Here is a tiny trained network, its code and every weight. The questions are about switching its units off for an input and a class, where a switched-off unit gives its printed mean instead of its output.

import numpy as np


def w(rows, s, z=0):
    codes = np.array(rows[::2]) - 128.0
    scale = np.full(codes.shape[1], s)
    scale[-1] = z or s
    return codes * scale


def norm(h):
    return h / np.sqrt((h * h).mean(-1, keepdims=True) + 1e-5)


def f(y):
    return y / 2 * (1 + np.tanh(0.7978845608 * (y + 0.044715 * y**3)))


def log_softmax(a):
    a = a - a.max(-1, keepdims=True)
    return a - np.log(np.exp(a).sum(-1, keepdims=True))


def net(x, mask):
    res = np.array(x, float).reshape(1, 4) / 4 @ E
    u = 0
    for l in range(4):
        y = f(norm(res) @ A[l][:, :-1].T + A[l][:, -1])
        res = res + np.where(mask[u : u + 10], y, B[l][:, -1]) @ B[l][:, :-1]
        u += 10
    return log_softmax(norm(res)[-1] @ U[:, :-1].T + U[:, -1])


A, B = {}, {}
E = w([
[218,99,121,6,94,140,34,202],'x0',
[148,179,187,107,123,249,51,67],'x1',
[138,217,80,134,198,144,154,198],'x2',
[196,151,66,190,155,127,113,151],'x3',
],0.0027)
A[0] = w([
[130,132,129,126,128,123,128,125,128],'L0N0',
[126,126,129,130,130,128,126,131,128],'L0N1',
[128,128,128,128,127,128,128,128,128],'L0N2',
[128,129,126,127,124,130,130,128,128],'L0N3',
[196,127,139,4,110,153,25,220,3],'L0N4',
[71,208,197,145,164,224,143,49,94],'L0N5',
[129,131,126,127,125,127,128,126,128],'L0N6',
[106,91,102,96,119,55,194,160,80],'L0N7',
[96,120,97,198,148,101,165,139,86],'L0N8',
[231,243,11,151,204,136,109,253,84],'L0N9',
],0.0025,0.0053)
B[0] = w([
[128,125,127,128,129,131,130,129,128],'L0N0',
[128,126,126,128,125,131,131,129,128],'L0N1',
[128,130,127,128,127,127,127,127,128],'L0N2',
[128,128,127,128,129,128,126,128,128],'L0N3',
[139,83,89,254,114,97,151,31,127],'L0N4',
[98,189,162,110,109,187,125,117,181],'L0N5',
[128,128,129,128,130,127,127,127,128],'L0N6',
[67,122,165,119,131,107,142,126,90],'L0N7',
[164,117,143,166,96,116,153,90,100],'L0N8',
[188,200,53,140,212,148,113,199,252],'L0N9',
],0.0034,0.0013)
A[1] = w([
[87,90,189,125,78,131,165,47,102],'L1N0',
[107,133,165,170,125,159,158,48,32],'L1N1',
[126,129,127,128,128,127,126,128,128],'L1N2',
[128,123,128,125,133,128,126,132,109],'L1N3',
[219,58,128,94,80,143,21,120,31],'L1N4',
[130,129,129,126,126,128,131,128,126],'L1N5',
[62,152,117,211,178,87,229,139,64],'L1N6',
[114,90,72,233,145,39,186,136,56],'L1N7',
[158,90,128,109,113,127,82,123,82],'L1N8',
[100,101,63,253,158,37,206,155,5],'L1N9',
],0.0039,0.0027)
B[1] = w([
[145,151,25,160,199,127,105,185,222],'L1N0',
[91,182,92,200,131,146,100,106,143],'L1N1',
[129,127,127,128,125,130,131,130,128],'L1N2',
[131,125,142,139,132,131,133,132,113],'L1N3',
[254,90,135,109,74,130,98,56,235],'L1N4',
[128,127,126,129,125,130,131,130,126],'L1N5',
[211,103,115,121,59,94,118,66,251],'L1N6',
[181,196,161,38,156,102,222,75,223],'L1N7',
[158,108,136,125,112,140,105,112,131],'L1N8',
[217,194,157,59,135,102,224,47,246],'L1N9',
],0.0035,0.0016)
A[2] = w([
[130,127,130,128,128,129,129,128,121],'L2N0',
[75,123,141,254,135,153,133,61,32],'L2N1',
[130,128,133,129,123,131,132,133,123],'L2N2',
[144,101,118,156,117,95,156,130,66],'L2N3',
[67,45,130,97,107,66,159,163,5],'L2N4',
[130,125,130,122,132,130,132,131,107],'L2N5',
[72,151,150,161,180,121,197,129,66],'L2N6',
[118,128,146,125,123,172,67,151,54],'L2N7',
[127,128,123,126,130,128,127,126,127],'L2N8',
[91,106,240,121,75,121,161,46,49],'L2N9',
],0.0053,0.0024)
B[2] = w([
[132,134,128,129,125,128,129,131,124],'L2N0',
[76,132,24,254,62,104,43,91,248],'L2N1',
[131,136,137,133,130,125,123,127,123],'L2N2',
[125,202,152,57,164,154,157,111,110],'L2N3',
[11,129,216,104,175,54,93,208,141],'L2N4',
[134,135,140,141,131,128,121,128,115],'L2N5',
[222,70,117,99,54,134,73,81,195],'L2N6',
[155,94,110,124,122,102,243,80,155],'L2N7',
[128,125,127,128,126,130,130,129,129],'L2N8',
[198,215,46,169,214,131,115,225,199],'L2N9',
],0.0035,0.0016)
A[3] = w([
[87,196,197,100,148,221,105,84,45],'L3N0',
[186,180,112,154,165,170,107,88,51],'L3N1',
[145,131,133,145,127,97,226,95,54],'L3N2',
[66,191,123,191,234,156,207,140,96],'L3N3',
[126,127,133,129,131,129,127,127,123],'L3N4',
[179,142,162,54,146,96,160,190,63],'L3N5',
[127,143,144,117,125,134,126,120,132],'L3N6',
[78,167,129,178,172,137,207,134,60],'L3N7',
[188,175,58,161,200,139,130,254,2],'L3N8',
[190,194,119,149,158,175,105,85,68],'L3N9',
],0.0044,0.0028)
B[3] = w([
[108,151,118,109,124,159,251,132,149],'L3N0',
[61,91,125,113,138,53,133,180,216],'L3N1',
[117,136,107,127,145,94,176,91,151],'L3N2',
[197,24,163,84,67,136,78,107,229],'L3N3',
[126,131,120,123,121,122,126,131,119],'L3N4',
[86,125,131,249,127,155,66,71,237],'L3N5',
[135,114,121,142,126,125,146,144,136],'L3N6',
[168,88,125,100,92,125,96,96,131],'L3N7',
[142,174,58,152,252,155,84,185,246],'L3N8',
[66,89,127,114,141,60,140,178,254],'L3N9',
],0.0044,0.0014)
U = w([
[65,144,84,241,89,160,81,77,139],'0',
[130,116,148,161,141,136,149,144,2],'1',
[219,58,160,80,77,160,54,115,139],'2',
[167,174,64,150,232,142,91,216,140],'3',
[172,156,113,133,149,50,249,57,146],'4',
[41,83,195,93,134,54,110,188,129],'5',
[84,156,160,81,119,215,218,129,123],'6',
],0.012,0.0099)

Each question gives the input, the list of numbers given to net, and the class t.
The units are the neurons (one row each of A and B). Each row of codes is followed by its name. A weight is (code - 128) times the scale printed after its matrix; where a second scale follows, it is the last column's (A, B and U).
mask holds one flag per neuron, layer by layer. A switched-off neuron (its flag False) gives its mean, the last column of its row in B, instead of its output. The means were averaged over made-up inputs and are rounded, as every weight is.
A unit's drop is (log p(t) with every unit on - log p(t) with that unit switched off) / (log p(t) with every unit on - log p(t) with every unit switched off).
The circuit of an input: a set's keep is (log p(t) with only the set's units on - log p(t) with every unit switched off) / (log p(t) with every unit on - log p(t) with every unit switched off). Starting from the 12 units with the biggest drops (on a tie, the unit counted first), units are removed one at a time, each time the one whose removal leaves the highest keep (on an exact tie, the one counted first), for as long as the keep stays at least 0.8.
circuit, biggest first: the units of the circuit, biggest drop first
top k neurons: the k neurons with the biggest drops, biggest first
k most important neurons of layer l: the k neurons of layer l with the biggest drops, biggest first
drop when u is switched off: that unit's drop, to one decimal
input [-6,4,8,1], class 0: circuit, biggest first => L2N9; L2N1; L3N3
input [-2,-7,5,6], class 4: circuit, biggest first => L1N9
input [-2,-2,-2,-6], class 5: top 2 neurons => L2N4; L1N0
input [4,8,-1,-7], class 6: circuit, biggest first => L3N0; L2N6
input [4,-5,6,-6], class 5: circuit, biggest first => L1N0; L2N9
input [2,-6,3,-1], class 4: top 3 neurons => L1N9; L2N9; L1N0
input [-7,-2,-3,-7], class 0: top 3 neurons => L2N1; L1N1; L0N9
input [-1,7,-4,1], class 6: top 2 neurons => L3N0; L0N4
input [-1,-1,-8,8], class 4: top 3 neurons => L1N7; L3N3; L2N6
input [-4,3,2,-8], class 0: top 2 neurons => L2N1; L1N7
input [6,-8,-3,3], class 5: 3 most important neurons of layer 2 => L2N4; L2N9; L2N6
input [0,1,-8,-6], class 5: top 2 neurons => L1N9; L2N4
input [3,-5,-8,3], class 5: 3 most important neurons of layer 0 => L0N9; L0N7; L0N4
input [-4,8,4,-2], class 6: circuit, biggest first => L3N0
input [-1,-5,-1,-6], class 5: 2 most important neurons of layer 0 => L0N9; L0N4
input [-1,2,-6,-4], class 0: top 2 neurons => L1N0; L1N7
input [-1,0,-6,-7], class 5: 2 most important neurons of layer 3 => L3N5; L3N8
input [-7,1,7,6], class 4: 4 most important neurons of layer 1 => L1N9; L1N0; L1N6; L1N7
input [0,4,-1,-1], class 6: drop when L3N0 is switched off => 0.3
input [1,-6,-8,1], class 5: circuit, biggest first => L2N4
input [5,5,8,-6], class 6: drop when L3N0 is switched off => 0.4
input [2,-2,-3,-4], class 5: drop when L2N4 is switched off => 0.2
